Each row has a name. Each question is about the rows just above it.

[ 97 122 121 131 153] -> Q_579
[ 57 134 152 110 155] -> Q_568
[143 210 134 141 117] -> Q_152
[123 152 121 131 110] -> Q_582
Q_568 without one entry, shuffled: [ 57 134 155 110]. Gone: => [152]
Shuffled Q_152 with one entry gone: [134 143 117 141], missing => [210]
Which entry of Q_579 is missing from [131 121 153  97]? => [122]

[165 188  39  88 141 148  96 149  98 139]  Q_836
[ 97 140 152  95 114  93 126 103 142 107]  Q_239
[120 117 138 172 143 187 172 164 142 171]  Q_928
Q_836 without one entry, shuffled: [141  39 165 139  98 148 188  96  88]. Gone: => [149]
Which entry of Q_836 is missing from [ 39 148  98 139  96 141 149  88 188]? => [165]
Which entry of Q_928 is missing from [120 171 117 187 164 172 172 138 142]? => [143]
Which entry of Q_836 is missing from [ 98 148 141 149 165  39  88  96 188]? => [139]

[126 136 183 135] = Q_928
[ 98 134 209 108] = Q_966
[132 126  99 113] = Q_152
[107 131 148 109] = Q_192
[113 117 122 129] = Q_836
[132 126  99 138] = Q_433
[138 107  89 127] = Q_579
[107 131 140 131] = Q_568
[ 98 133 209 108] = Q_239
Q_192 without one entry, shuffled: [148 109 107]. Gone: => [131]
Which entry of Q_928 is missing from [135 183 126]? => [136]
Q_928 without one entry, shuffled: [126 135 183]. Gone: => [136]
Q_152 without one entry, shuffled: [113 126 132]. Gone: => [99]

[ 38 115 132 134 116 117  49 125 139 115 131 125 124 143]  Q_433
[ 97 101 101 104 113 136  73 121 160 127 118 131 116 138]  Q_152
[ 99 166 160 123 124 155 153 102 139 153 112 131 146 135]  Q_928
[224 128 124 121 143 130 122 140 125 147 132 102 122 126]  Q_192
[128 113 177 149 124 124 179 150 151 116 132  94 180 140]  Q_785
[145 150 114 122 139 130  96 119 110 143 126 146 119 145]  Q_836
[117  98 166 132 141 146 169 143 124 136 117  97 106 148]  Q_582
[139 148 120 119 122 116  77 144 107 137 126 138 118 122]  Q_239
[ 85 131  72 120  96 139  35 123 117 136 121 126 122 143]  Q_568
Q_192 without one entry, shuffled: [132 102 224 122 128 140 125 126 143 124 147 122 130]. Gone: => [121]
Shuffled Q_433 with one entry gone: [ 38 131 124 139 115 134 115 117 143 116 125  49 125], missing => [132]
Q_568 without one entry, shuffled: [122 143  72 131 139 117 136  35  96 120 126  85 121]. Gone: => [123]
Which entry of Q_785 is missing from [177 150 124 149 128 124 116 113 132 180  94 140 151]? => [179]

[115 152 153 134 123 133 112 162 142 185 123 121 135 158 120 118 124  99]  Q_966
[103 135 126 100 101 135 101 138 139 105 130 159 100 143 107 163 136 104]  Q_582
[120 143 132 111  99 114 113 112 153 151 118 153 116 167 122 130 155 135]  Q_579
[103 135 126 100 105 135 101 138 139 133 130 159 100 143 111 163 136 104]  Q_568
[162 154 140 140 209 157 109 125  64  99 128 107 108  80 175 118 121 142]  Q_928
[103 135 126 100 105 135 101 138 139  98 128 106 128  80 174 118 121 142]  Q_953
[120 143 132 111  99 114 113 141 153 151 118 153 116 167 122 130 118 104]  Q_785
Shuffled Q_928 with one entry gone: [125 157  64 118 109 108 140 142 140 175 162 209 128 121  80 154  99], missing => [107]
Which entry of Q_928 is missing from [162  80 121 209 118 175 140 125 157  64 142 109 107 140 154 128  99]? => [108]
Shuffled Q_579 with one entry gone: [155 135 153 132 122 112 116 118 114 113  99 120 153 130 143 151 167], missing => [111]
Shuffled Q_582 with one entry gone: [135 107 100 138 135 105 104 163 101 126 100 101 103 130 159 136 139], missing => [143]
Which entry of Q_966 is missing from [162 112 115 133 134 185 123 118 135 121 153  99 124 142 152 123 158]? => [120]
Shuffled Q_785 with one entry gone: [113 118 118 114 120 151 122 141 153  99 104 111 167 130 132 116 153], missing => [143]
Q_953 without one entry, shuffled: [100 138 128  80 128 103 135 105 142 135 139 118 106  98 126 174 101]. Gone: => [121]

[159 111 125 129 122]  Q_568
[173 174  37 128  38]  Q_966
[132 126 133 131 126]  Q_579
Which entry of Q_966 is missing from [ 37  38 128 173]? => [174]
Which entry of Q_579 is missing from [126 132 131 126]? => [133]
Q_579 without one entry, shuffled: [131 126 133 126]. Gone: => [132]
Q_966 without one entry, shuffled: [173 174 128  37]. Gone: => [38]
Shuffled Q_579 with one entry gone: [126 126 131 133], missing => [132]
Q_966 without one entry, shuffled: [128  37 173 174]. Gone: => [38]
Q_579 without one entry, shuffled: [133 131 126 126]. Gone: => [132]

[ 79 124 133 100  85 152 147 109  99 164 116 141 163 162 152 190] = Q_239
[203 163  64 155  82 181 106  96 113  89 188 111 122  82 164 105] = Q_568
[142 170 101 128 131 168 106 112 120 112 191 151 143 116 160 143] = Q_582
[155 110  46 151  35 105  66 183  77 162  94 174 198 140 119 139] = Q_192
[ 36  67 180 154 221 117 143  55 123 137 132 143  78  85  54 129] = Q_928
[131 109 120 121  90 135 106 133 168 167 137 126 123  89 201 103] = Q_579
[155 110  46 151  35 105  66 183  77 162  94 174 198 121  45 159] = Q_152
Which entry of Q_152 is missing from [ 94  66 159 183 162  46 110  45 151 174 155  77 198  35 105]? => [121]
Which entry of Q_579 is missing from [ 90  89 131 168 126 109 121 106 120 201 103 135 137 167 123]? => [133]
Q_239 without one entry, shuffled: [152  85 141  79  99 133 152 164 100 109 116 124 190 147 162]. Gone: => [163]
Q_152 without one entry, shuffled: [174  35 183  66 121  94  77 162  45  46 105 155 151 110 198]. Gone: => [159]
Q_152 without one entry, shuffled: [ 94 198  77 110  35  66 155  45  46 174 151 159 162 183 121]. Gone: => [105]
Shuffled Q_579 with one entry gone: [126 106 167 109 103 201 168 131 120 137 135 133 121  89 123], missing => [90]
Which entry of Q_192 is missing from [162  66 105  35  46 198  94 119 183 174 155  77 151 140 110]? => [139]

